Below are the code and all the weights of a small trained network. Each question names an input and a class and asks about switching units off, where a switched-off unit gives its printed mean instead of its output.

import numpy as np


def w(rows, s, z=0):
    codes = np.array(rows[::2]) - 128.0
    scale = np.full(codes.shape[1], s)
    scale[-1] = z or s
    return codes * scale


def norm(h):
    return h / np.sqrt((h * h).mean(-1, keepdims=True) + 1e-5)


def f(y):
    return np.maximum(y, 0)


def log_softmax(a):
    a = a - a.max(-1, keepdims=True)
    return a - np.log(np.exp(a).sum(-1, keepdims=True))


def net(x, mask):
    res = np.array(x, float).reshape(1, 6) / 4 @ E
    u = 0
    for l in range(2):
        y = f(norm(res) @ A[l][:, :-1].T + A[l][:, -1])
        res = res + np.where(mask[u : u + 6], y, B[l][:, -1]) @ B[l][:, :-1]
        u += 6
    return log_softmax(norm(res)[-1] @ U[:, :-1].T + U[:, -1])


A, B = {}, {}
E = w([
[177,150,22,98,111,124,211,174,77,158],'x0',
[49,106,193,201,182,109,45,198,161,221],'x1',
[168,141,83,104,129,240,137,133,201,95],'x2',
[31,115,143,70,104,162,140,1,136,124],'x3',
[222,45,142,105,119,38,67,94,194,133],'x4',
[102,95,120,128,75,111,193,121,246,155],'x5',
],0.0072)
A[0] = w([
[2,171,154,203,157,16,79,150,48,180,76],'L0N1',
[246,197,96,86,147,214,132,104,86,3,19],'L0N2',
[119,59,187,210,104,111,32,163,243,119,38],'L0N3',
[70,71,162,112,3,191,207,52,149,92,101],'L0N4',
[217,4,147,63,111,80,36,53,202,76,189],'L0N5',
[28,163,111,159,126,218,56,90,171,112,5],'L0N6',
],0.0065,0.0031)
B[0] = w([
[75,102,136,182,160,47,2,141,127,187,222],'L0N1',
[110,97,191,81,32,205,97,152,130,36,204],'L0N2',
[34,125,220,178,44,189,119,141,110,191,217],'L0N3',
[150,148,77,111,168,89,218,182,207,111,202],'L0N4',
[104,54,130,147,196,13,214,112,135,223,254],'L0N5',
[235,15,77,197,122,47,104,88,43,80,173],'L0N6',
],0.0076,0.0081)
A[1] = w([
[143,79,112,80,240,126,98,78,203,136,6],'L1N1',
[121,81,202,216,65,130,111,155,254,147,62],'L1N2',
[43,124,148,155,203,238,114,46,124,96,134],'L1N3',
[123,146,46,213,138,78,199,97,168,141,48],'L1N4',
[118,71,121,142,138,92,217,150,119,111,218],'L1N5',
[212,236,145,61,114,148,39,95,79,115,9],'L1N6',
],0.0077,0.0023)
B[1] = w([
[174,131,91,134,173,112,87,123,143,147,160],'L1N1',
[130,128,126,109,117,175,60,122,49,45,254],'L1N2',
[215,93,71,131,95,69,117,115,159,137,158],'L1N3',
[174,51,156,127,132,115,143,159,77,124,195],'L1N4',
[160,177,63,156,123,133,172,88,161,165,238],'L1N5',
[177,8,155,153,149,159,63,120,104,145,144],'L1N6',
],0.012,0.0075)
U = w([
[88,183,139,141,145,206,109,194,128,146,49],'0',
[185,105,130,121,77,171,89,126,58,50,123],'1',
[223,118,76,129,140,49,200,107,145,166,216],'2',
[89,177,196,62,169,124,135,138,160,118,3],'3',
[91,247,94,57,86,162,187,79,188,67,85],'4',
[13,108,195,186,156,65,47,105,120,181,163],'5',
],0.015,0.0049)

Each question gives the input, the list of numbers given to net, and the class t.
The units are the neurons (one row each of A and B). Each row of codes is followed by its name. A weight is (code - 128) times the scale printed after its matrix; where a second scale follows, it is the last column's (A, B and U).
mask holds one flag per neuron, layer by layer. A switched-off neuron (its flag False) gives its mean, the last column of its row in B, instead of its output. The means were averaged over made-up inputs and are rounded, as every weight is.
A unit's drop is (log p(t) with every unit on - log p(t) with that unit switched off) / (log p(t) with every unit on - log p(t) with every unit switched off).
The circuit of an input: a set's keep is (log p(t) with only the set's units on - log p(t) with every unit switched off) / (log p(t) with every unit on - log p(t) with every unit switched off). Starting from all 12 units, units are removed one at a time, each time the one whose removal leaves the highest keep (on an exact tie, the one counted first), for as long as the keep stays at least 0.8.
units of the circuit, in order: the units of the circuit, biggest drop first
most important unit: the unit with the biggest drop
k most important neurons: the k neurons with the biggest drops, biggest first
k most important neurons of layer l: the k neurons of layer l with the biggest drops, biggest first
drop when u is switched off: that unit's drop, to one decimal
input [8,-3,-2,-4,-2,-1], class 1: units of the circuit, in order -> L0N5
input [-4,-5,-7,7,-8,-3], class 2: 3 most important neurons -> L1N3, L0N4, L1N2
input [5,6,7,0,-7,-2], class 2: 2 most important neurons -> L1N2, L1N3
input [6,4,6,-7,3,-7], class 1: 2 most important neurons of layer 1 -> L1N6, L1N5
input [1,-5,-5,6,-6,1], class 2: 3 most important neurons -> L1N4, L1N2, L0N2
input [1,-3,-3,-1,-5,0], class 4: 2 most important neurons -> L0N5, L1N2
input [6,2,-6,3,-7,7], class 2: 3 most important neurons of layer 1 -> L1N4, L1N5, L1N2
input [-6,6,8,-6,0,2], class 1: 2 most important neurons -> L1N2, L0N1
input [-2,4,6,7,8,8], class 2: 2 most important neurons -> L0N5, L0N4
input [0,-1,5,-4,-1,4], class 1: 2 most important neurons of layer 1 -> L1N2, L1N5
input [8,7,6,-2,0,0], class 0: 3 most important neurons -> L0N5, L0N6, L0N4
input [0,3,5,-1,-4,3], class 1: 2 most important neurons -> L0N5, L1N2
input [-6,-1,4,-2,-7,0], class 1: 2 most important neurons -> L0N5, L0N2
input [3,7,6,3,-3,7], class 1: units of the circuit, in order -> L1N2
input [-2,2,3,-5,-2,-1], class 1: 2 most important neurons of layer 1 -> L1N2, L1N3
input [6,5,-2,-7,1,-8], class 5: 2 most important neurons of layer 1 -> L1N5, L1N2
input [8,-5,1,-1,-3,-4], class 1: 2 most important neurons of layer 0 -> L0N5, L0N2
input [6,1,6,0,-6,2], class 4: 3 most important neurons of layer 0 -> L0N5, L0N2, L0N1
input [-4,-5,8,4,-8,8], class 2: 3 most important neurons of layer 0 -> L0N6, L0N3, L0N4
input [-7,-8,2,7,2,-6], class 2: most important unit -> L0N5
input [-1,5,7,-3,-3,3], class 1: drop when L1N2 is switched off -> 0.1
